Here is a tiny trained network, its code and every weight. The questions are about switching its units off for an input and a target symbol, where a switched-off unit gives its printed mean instead of its output.

import numpy as np


def w(rows, s, z=0):
    codes = np.array(rows[::2]) - 128.0
    scale = np.full(codes.shape[1], s)
    scale[-1] = z or s
    return codes * scale


def norm(h):
    return h / np.sqrt((h * h).mean(-1, keepdims=True) + 1e-5)


def f(y):
    return np.maximum(y, 0)


def softmax(a):
    e = np.exp(a - a.max(-1, keepdims=True))
    return e / e.sum(-1, keepdims=True)


def log_softmax(a):
    a = a - a.max(-1, keepdims=True)
    return a - np.log(np.exp(a).sum(-1, keepdims=True))


def net(x, mask):
    ids = ['αεθμξπ'.index(c) for c in x.split()]
    T = len(ids)
    res = E[ids] + P[:T]
    u = 0
    for l in range(3):
        r = norm(res)
        for j in range(2):
            rows = slice(2 * j, 2 * j + 2)
            q, k, v = (r @ M[l][rows].T for M in (Q, K, V))
            z = softmax(np.where(np.tri(T) > 0, q @ k.T / 2**0.5, -1e9)) @ v
            o = O[l][rows]
            res = res + np.where(mask[u + j], z, o[:, -1]) @ o[:, :-1]
        u += 2
        y = f(norm(res) @ A[l][:, :-1].T + A[l][:, -1])
        res = res + np.where(mask[u : u + 4], y, B[l][:, -1]) @ B[l][:, :-1]
        u += 4
    return log_softmax(norm(res)[-1] @ U[:, :-1].T + U[:, -1])


Q, K, V, O, A, B = {}, {}, {}, {}, {}, {}
E = w([
[34,98,123,57,151,196,88,104,172,162,141,167],'α',
[39,133,188,125,78,51,106,160,145,155,122,70],'ε',
[61,187,149,140,99,54,146,127,227,208,151,109],'θ',
[119,121,194,205,79,148,169,97,41,150,121,161],'μ',
[66,173,147,168,136,219,141,208,112,129,254,86],'ξ',
[205,168,146,143,131,159,57,132,163,131,73,112],'π',
],0.019)
P = w([
[149,110,117,7,97,204,1,102,192,15,51,67],'0',
[173,51,73,37,30,179,139,159,155,130,138,253],'1',
[160,98,85,68,39,124,104,98,153,120,127,202],'2',
[191,62,135,77,70,115,177,114,153,110,145,214],'3',
[165,113,127,80,52,127,123,95,128,147,112,175],'4',
[168,50,91,142,36,216,144,138,107,197,88,187],'5',
[169,139,147,81,92,129,136,99,103,177,90,143],'6',
[179,148,133,105,110,109,152,79,107,170,113,157],'7',
[147,88,157,119,133,141,178,132,110,142,58,142],'8',
[161,138,147,134,120,125,140,80,67,164,100,112],'9',
[143,110,147,135,177,118,200,127,105,145,69,141],'10',
[137,120,147,157,164,120,168,92,61,138,77,105],'11',
[111,131,138,183,167,117,162,79,45,123,80,99],'12',
[89,80,152,150,154,138,213,146,55,135,38,128],'13',
],0.0088)
Q[0] = w([
[112,111,2,93,183,157,112,155,130,87,161,158],'0.h1',
[127,134,93,161,171,105,136,219,114,111,119,90],'0.h1',
[80,76,148,192,48,2,146,132,189,210,113,105],'0.h2',
[151,139,195,158,24,147,106,116,137,90,221,124],'0.h2',
],0.0057)
K[0] = w([
[110,89,141,86,70,123,98,108,192,117,135,144],'0.h1',
[132,155,100,111,114,126,109,167,113,96,167,110],'0.h1',
[78,156,121,255,194,141,210,139,35,144,156,83],'0.h2',
[88,105,167,124,103,121,163,115,149,138,109,131],'0.h2',
],0.0081)
V[0] = w([
[126,127,98,114,144,110,32,138,174,103,107,215],'0.h1',
[167,170,123,64,2,107,169,109,127,117,42,148],'0.h1',
[119,140,218,188,118,180,77,188,154,164,215,142],'0.h2',
[99,148,150,171,176,158,97,141,131,78,195,140],'0.h2',
],0.0063)
O[0] = w([
[183,104,193,91,146,68,105,150,138,195,227,2,147],'0.h1',
[151,176,152,32,117,115,118,173,71,52,71,41,195],'0.h1',
[146,72,56,148,245,55,123,95,69,102,118,44,253],'0.h2',
[153,117,106,61,80,174,135,12,69,149,212,7,113],'0.h2',
],0.0084,0.0057)
A[0] = w([
[138,156,67,115,93,73,167,172,143,161,124,184,53],'0.n1',
[105,120,57,2,201,222,133,221,132,3,191,123,203],'0.n2',
[158,114,79,88,129,117,85,134,122,87,111,218,159],'0.n3',
[246,61,37,142,94,107,97,176,132,153,98,68,248],'0.n4',
],0.0071,0.0012)
B[0] = w([
[37,81,98,168,49,87,166,151,148,65,157,102,137],'0.n1',
[166,163,114,152,28,130,44,70,71,114,213,115,242],'0.n2',
[189,61,128,147,121,105,64,157,135,168,83,2,164],'0.n3',
[136,108,168,86,142,76,143,168,140,141,73,109,255],'0.n4',
],0.0094,0.0066)
Q[1] = w([
[180,104,180,253,127,115,69,105,86,170,170,100],'1.h1',
[66,162,127,164,79,101,222,185,92,151,206,86],'1.h1',
[104,153,208,145,138,111,106,120,129,173,190,235],'1.h2',
[137,83,72,82,112,118,69,87,107,137,106,126],'1.h2',
],0.0053)
K[1] = w([
[202,112,122,175,151,174,65,81,139,179,73,164],'1.h1',
[51,84,65,83,88,6,2,77,168,172,75,215],'1.h1',
[141,154,83,127,49,218,33,83,180,187,130,71],'1.h2',
[194,45,112,21,137,149,13,21,230,118,106,124],'1.h2',
],0.0045)
V[1] = w([
[106,112,89,93,47,177,110,179,86,81,128,27],'1.h1',
[170,81,150,62,114,92,136,137,216,109,40,33],'1.h1',
[174,34,152,109,213,46,173,91,212,93,14,143],'1.h2',
[45,111,253,23,187,152,116,121,162,211,82,199],'1.h2',
],0.0048)
O[1] = w([
[219,98,143,65,100,71,92,110,96,123,154,165,242],'1.h1',
[53,50,146,128,143,94,122,68,93,127,126,186,254],'1.h1',
[211,195,135,87,171,141,46,75,212,227,234,176,117],'1.h2',
[143,178,133,159,67,255,116,85,126,79,78,74,97],'1.h2',
],0.0094,0.0062)
A[1] = w([
[128,97,111,130,69,109,133,115,3,134,143,129,162],'1.n1',
[158,105,78,110,241,121,3,116,129,117,133,124,204],'1.n2',
[159,177,103,126,168,124,114,116,126,145,72,171,160],'1.n3',
[149,114,210,89,129,136,86,76,96,140,71,112,249],'1.n4',
],0.0069,0.0016)
B[1] = w([
[92,161,143,68,242,200,77,82,159,133,92,154,243],'1.n1',
[107,78,177,154,16,254,144,139,114,131,210,73,225],'1.n2',
[180,129,150,142,121,101,203,157,113,143,93,99,164],'1.n3',
[128,144,64,181,148,80,146,226,136,155,101,186,255],'1.n4',
],0.0091,0.0093)
Q[2] = w([
[120,129,89,228,79,14,122,223,79,132,115,106],'2.h1',
[180,147,133,115,156,240,124,142,246,82,122,238],'2.h1',
[88,143,134,132,181,12,213,107,99,90,119,117],'2.h2',
[204,254,169,109,81,155,122,183,195,134,150,127],'2.h2',
],0.0057)
K[2] = w([
[208,133,139,180,117,120,153,158,121,154,82,113],'2.h1',
[84,86,122,2,104,58,60,114,127,152,156,120],'2.h1',
[77,177,128,222,193,85,192,113,93,139,154,144],'2.h2',
[197,75,117,84,52,65,144,158,155,133,131,119],'2.h2',
],0.0091)
V[2] = w([
[75,101,154,1,163,61,81,99,124,124,167,159],'2.h1',
[96,147,150,121,91,47,172,112,122,106,145,165],'2.h1',
[62,124,88,151,193,148,168,55,127,143,129,138],'2.h2',
[151,83,116,63,145,90,157,85,183,113,111,125],'2.h2',
],0.0079)
O[2] = w([
[98,202,25,169,165,161,194,170,185,79,144,163,186],'2.h1',
[99,114,103,95,124,248,109,82,71,176,192,94,61],'2.h1',
[98,218,65,72,41,161,148,196,182,22,41,152,2],'2.h2',
[104,73,203,199,30,148,25,139,2,56,110,125,94],'2.h2',
],0.0087,0.0071)
A[2] = w([
[166,89,247,138,94,83,118,128,140,168,117,102,105],'2.n1',
[123,152,121,107,117,126,190,157,134,86,63,180,8],'2.n2',
[117,136,127,142,83,115,198,160,123,108,44,144,46],'2.n3',
[206,83,160,119,115,113,127,108,112,145,117,92,123],'2.n4',
],0.016,0.0018)
B[2] = w([
[173,149,255,60,103,90,136,158,84,158,138,158,250],'2.n1',
[168,135,148,188,54,129,146,104,135,166,122,102,163],'2.n2',
[198,98,79,138,187,142,93,96,106,121,115,218,150],'2.n3',
[119,153,135,139,136,112,121,164,101,181,126,172,211],'2.n4',
],0.02,0.021)
U = w([
[176,96,153,100,76,197,74,39,109,100,222,69,121],'α',
[68,160,122,82,254,144,131,216,147,45,101,250,5],'ε',
[46,171,159,165,27,157,159,147,193,142,148,126,151],'θ',
[152,118,110,157,118,122,130,73,124,106,91,195,128],'μ',
[96,127,115,102,199,88,194,98,162,148,104,118,94],'ξ',
[129,185,186,44,99,123,152,152,108,150,132,176,164],'π',
],0.0081,0.0019)

Each question gives the input, a string of symbols that net reads in full, and the target symbol t.
The units are the heads (2 rows each of Q, K, V and O) and the neurons (one row each of A and B). Each row of codes is followed by its name. A weight is (code - 128) times the scale printed after its matrix; where a second scale follows, it is the last column's (O, A, B and U).
mask holds one flag per unit, layer by layer, with each layer's heads first. A switched-off unit (its flag False) gives its mean, the last column of its rows in O or B, instead of its output. The means were averaged over made-up inputs and are rounded, as every weight is.
A unit's drop is (log p(t) with every unit on - log p(t) with that unit switched off) / (log p(t) with every unit on - log p(t) with every unit switched off).
The circuit of an input: a set's keep is (log p(t) with only the set's units on - log p(t) with every unit switched off) / (log p(t) with every unit on - log p(t) with every unit switched off). Starting from the 12 units with the biggest drops (on a tie, the unit counted first), units are removed one at a time, each time the one whose removal leaves the highest keep (on an exact tie, the one counted first), for as long as the keep stays at least 0.8.
units of the circuit, in order: the units of the circuit, biggest drop first
unit that matters most: the unit with the biggest drop
k most important neurons: the k neurons with the biggest drops, biggest first
k most important neurons of layer l: the k neurons of layer l with the biggest drops, biggest first
drop of u: that unit's drop, to one decimal
input π θ μ, target μ: 2 most important neurons of layer 2 : [2.n1 2.n2]
input π μ π ξ α, target α: unit that matters most : 2.h1
input ε π α α ξ α ξ α μ π θ π θ α, target μ: 2 most important neurons : [2.n2 2.n1]
input ε ξ ε ε α θ α π π π α π π α, target μ: 3 most important neurons of layer 0 : [0.n2 0.n3 0.n4]
input π π π ξ π π α π ξ π μ, target μ: 3 most important neurons : [2.n2 2.n3 2.n1]
input π ξ π ξ ξ, target θ: 4 most important neurons : [0.n2 2.n1 2.n2 1.n1]
input μ π ξ π π π π π θ μ ε, target μ: 2 most important neurons : [2.n3 0.n4]
input π μ π θ ε α ξ π ξ θ α α, target θ: 2 most important neurons : [1.n1 2.n2]
input α π π θ ε ξ π μ π ε ξ π μ α, target ε: units of the circuit, in order : [2.n1 2.n2]
input ξ ξ π π ξ ξ μ θ, target μ: 2 most important neurons : [1.n1 2.n1]
input π ξ ε ε ξ, target ε: 4 most important neurons : [0.n2 1.n1 2.n1 1.n2]
input θ ε α π α, target ε: units of the circuit, in order : [2.n1 2.h1]
input ξ ε θ α μ ε θ θ π ξ, target ε: 3 most important neurons : [1.n1 0.n2 2.n1]
input ε θ ε, target ε: 3 most important neurons : [2.n1 2.n2 1.n2]
input π ξ π μ π ε ε μ π ξ ξ μ θ, target μ: unit that matters most : 0.h1
input π θ ξ ε π ξ ξ ε π ξ ε, target ξ: 2 most important neurons : [0.n4 2.n1]
input ε ε π π μ ε α θ α θ α π ξ, target α: units of the circuit, in order : [2.n4 2.n1]
input π ξ ξ ξ, target θ: 2 most important neurons : [0.n2 2.n1]
input θ α ε, target ε: 3 most important neurons : [2.n1 2.n2 1.n1]
input π ε π α ε α α ξ, target α: unit that matters most : 0.n2
input α θ α θ, target θ: 2 most important neurons of layer 2 : [2.n1 2.n3]
input α α ξ ξ π α, target θ: 2 most important neurons of layer 0 : [0.n4 0.n3]
input θ μ ξ ξ π π ξ ξ π μ μ μ ξ ξ, target μ: 2 most important neurons of layer 2 : [2.n3 2.n2]
input μ α π θ μ ε ε ε, target μ: 2 most important neurons : [1.n1 2.n1]
input ξ ξ ε, target ξ: 2 most important neurons of layer 2 : [2.n1 2.n4]
input θ ξ ξ θ, target ξ: drop of 0.h2 : 0.6
input α θ θ, target θ: drop of 2.n3 : 0.1
input α ξ π ε π θ ξ ξ ε ε ε θ ε θ, target ξ: drop of 2.n1 : 0.7
